Below is a small trained network, with its code and all its weights. Each question gives an input and a class and asks what happens when units are switched off, that is, made to give their printed mean instead of their output.

import numpy as np


def w(rows, s, z=0):
    codes = np.array(rows[::2]) - 128.0
    scale = np.full(codes.shape[1], s)
    scale[-1] = z or s
    return codes * scale


def norm(h):
    return h / np.sqrt((h * h).mean(-1, keepdims=True) + 1e-5)


def f(y):
    return y / 2 * (1 + np.tanh(0.7978845608 * (y + 0.044715 * y**3)))


def log_softmax(a):
    a = a - a.max(-1, keepdims=True)
    return a - np.log(np.exp(a).sum(-1, keepdims=True))


def net(x, mask):
    res = np.array(x, float).reshape(1, 8) / 4 @ E
    u = 0
    for l in range(3):
        y = f(norm(res) @ A[l][:, :-1].T + A[l][:, -1])
        res = res + np.where(mask[u : u + 6], y, B[l][:, -1]) @ B[l][:, :-1]
        u += 6
    return log_softmax(norm(res)[-1] @ U[:, :-1].T + U[:, -1])


A, B = {}, {}
E = w([
[70,63,80,99,167,138,84,98,116,118,106],'x0',
[81,81,162,144,199,77,93,130,196,68,160],'x1',
[102,194,161,155,124,202,74,129,153,167,4],'x2',
[74,126,133,184,33,142,67,94,131,106,198],'x3',
[215,196,149,48,118,160,163,234,202,200,173],'x4',
[187,155,151,85,194,212,137,116,85,106,160],'x5',
[149,130,157,139,172,94,170,76,96,110,80],'x6',
[120,46,155,79,162,136,142,152,188,139,154],'x7',
],0.012)
A[0] = w([
[120,136,139,90,161,163,61,128,150,105,129,11],'L0N1',
[47,98,105,131,70,136,119,162,184,119,248,132],'L0N2',
[211,148,121,82,100,160,126,188,124,180,131,92],'L0N3',
[61,70,78,132,134,104,151,77,71,120,74,164],'L0N4',
[112,40,102,109,128,164,133,118,120,118,174,4],'L0N5',
[144,196,94,196,62,97,175,101,66,134,147,131],'L0N6',
],0.014,0.0042)
B[0] = w([
[38,63,113,240,125,153,169,159,112,145,191,149],'L0N1',
[155,90,231,129,137,135,26,171,100,146,36,246],'L0N2',
[68,250,49,124,126,121,208,115,148,168,157,237],'L0N3',
[148,56,89,156,192,166,128,89,33,181,45,250],'L0N4',
[161,177,176,92,151,74,105,106,189,187,86,170],'L0N5',
[173,59,123,96,126,242,57,139,10,156,83,216],'L0N6',
],0.012,0.011)
A[1] = w([
[200,193,117,85,47,91,105,113,34,131,127,96],'L1N1',
[136,105,148,144,102,172,129,94,90,108,119,50],'L1N2',
[115,161,102,75,81,216,194,133,142,110,182,80],'L1N3',
[163,132,87,71,70,157,126,184,130,193,131,106],'L1N4',
[160,124,128,148,76,119,95,73,82,106,111,42],'L1N5',
[144,155,143,125,6,95,81,147,65,125,232,1],'L1N6',
],0.011,0.0053)
B[1] = w([
[109,69,61,172,225,115,145,169,32,168,96,237],'L1N1',
[166,124,208,165,105,201,102,200,157,180,193,188],'L1N2',
[143,178,78,223,197,19,153,1,141,185,187,228],'L1N3',
[172,169,83,101,129,4,183,7,104,188,181,255],'L1N4',
[63,78,182,130,204,121,43,179,87,51,105,185],'L1N5',
[109,13,114,154,184,175,115,158,71,99,115,143],'L1N6',
],0.0084,0.0055)
A[2] = w([
[182,180,97,82,90,167,217,148,96,75,232,15],'L2N1',
[76,215,230,198,82,56,143,175,213,116,55,179],'L2N2',
[207,21,144,82,202,2,146,119,118,73,182,173],'L2N3',
[172,103,174,78,114,43,121,204,148,73,187,2],'L2N4',
[184,52,176,173,118,156,173,57,120,92,110,85],'L2N5',
[238,211,184,131,120,209,173,181,54,102,186,235],'L2N6',
],0.0092,0.0033)
B[2] = w([
[124,72,57,129,102,140,170,50,103,121,131,183],'L2N1',
[250,129,110,66,124,127,119,198,146,169,179,237],'L2N2',
[142,189,67,137,55,118,170,89,133,193,148,227],'L2N3',
[191,137,155,142,102,162,100,140,159,136,95,148],'L2N4',
[130,168,165,133,134,113,162,202,90,160,139,216],'L2N5',
[50,106,180,194,180,51,233,92,135,152,83,254],'L2N6',
],0.014,0.0052)
U = w([
[128,60,176,149,155,139,70,143,32,144,63,186],'0',
[116,189,83,149,161,73,237,96,120,166,161,227],'1',
[198,164,171,78,68,95,80,160,202,147,147,107],'2',
[37,99,129,149,160,173,159,138,136,7,227,39],'3',
[94,143,122,107,104,104,100,106,127,5,147,3],'4',
],0.016,0.0049)

Each question gives the input, the list of numbers given to net, and the class t.
The units are the neurons (one row each of A and B). Each row of codes is followed by its name. A weight is (code - 128) times the scale printed after its matrix; where a second scale follows, it is the last column's (A, B and U).
mask holds one flag per neuron, layer by layer. A switched-off neuron (its flag False) gives its mean, the last column of its row in B, instead of its output. The means were averaged over made-up inputs and are rounded, as every weight is.
A unit's drop is (log p(t) with every unit on - log p(t) with that unit switched off) / (log p(t) with every unit on - log p(t) with every unit switched off).
The circuit of an input: a set's keep is (log p(t) with only the set's units on - log p(t) with every unit switched off) / (log p(t) with every unit on - log p(t) with every unit switched off). Starting from the 12 units with the biggest drops (on a tie, the unit counted first), units are removed one at a time, each time the one whose removal leaves the highest keep (on an exact tie, the one counted first), for as long as the keep stays at least 0.8.
circuit, biggest first: the units of the circuit, biggest drop first
unit that matters most: the unit with the biggest drop
top k neurons: the k neurons with the biggest drops, biggest first
top k neurons in layer l: the k neurons of layer l with the biggest drops, biggest first
drop when u is switched off: that unit's drop, to one decimal
input [-8,-6,-2,-5,-1,-1,3,-8], class 0: circuit, biggest first -> [L0N6]
input [-8,-2,-7,3,6,-2,-6,-7], class 0: top 2 neurons in layer 1 -> [L1N6; L1N1]
input [7,3,1,1,4,1,4,5], class 2: top 3 neurons -> [L0N4; L0N6; L0N5]
input [2,2,5,-7,1,-5,-4,-1], class 2: top 3 neurons -> [L0N4; L0N6; L2N2]
input [6,3,-5,-2,4,-6,-8,-7], class 2: top 2 neurons -> [L0N4; L0N6]
input [-4,2,0,1,-2,-4,-3,5], class 2: top 3 neurons -> [L0N4; L0N6; L2N2]
input [8,-6,-4,6,7,4,2,5], class 1: top 2 neurons -> [L0N3; L1N4]
input [1,8,2,-3,-3,6,-7,3], class 3: top 2 neurons -> [L0N1; L0N4]
input [5,6,2,-5,6,-1,3,0], class 1: top 3 neurons -> [L0N2; L0N5; L0N1]
input [-5,2,-3,4,-4,2,-3,8], class 2: circuit, biggest first -> [L0N4; L0N5]
input [-5,-2,-6,7,3,6,0,0], class 0: top 4 neurons -> [L0N2; L0N6; L1N6; L1N1]
input [4,6,-8,-4,-4,3,-1,-7], class 1: top 3 neurons -> [L2N3; L0N6; L0N2]
input [-1,-1,5,0,-3,7,5,1], class 1: top 3 neurons -> [L0N2; L0N6; L2N6]
input [1,2,-5,-5,0,5,5,7], class 1: circuit, biggest first -> [L2N3]
input [6,5,-5,-3,5,-7,4,-1], class 2: top 3 neurons in layer 2 -> [L2N3; L2N6; L2N4]
input [-6,-3,-3,6,3,-6,-1,5], class 0: top 2 neurons -> [L0N2; L0N6]
input [1,3,-2,4,8,-5,-2,0], class 2: drop when L0N2 is switched off -> 0.9
input [5,6,7,0,1,4,0,5], class 3: drop when L0N2 is switched off -> 0.2
input [6,0,-3,-2,4,2,5,4], class 1: drop when L0N2 is switched off -> 0.2
input [3,-2,8,6,5,2,2,-5], class 1: unit that matters most -> L0N2
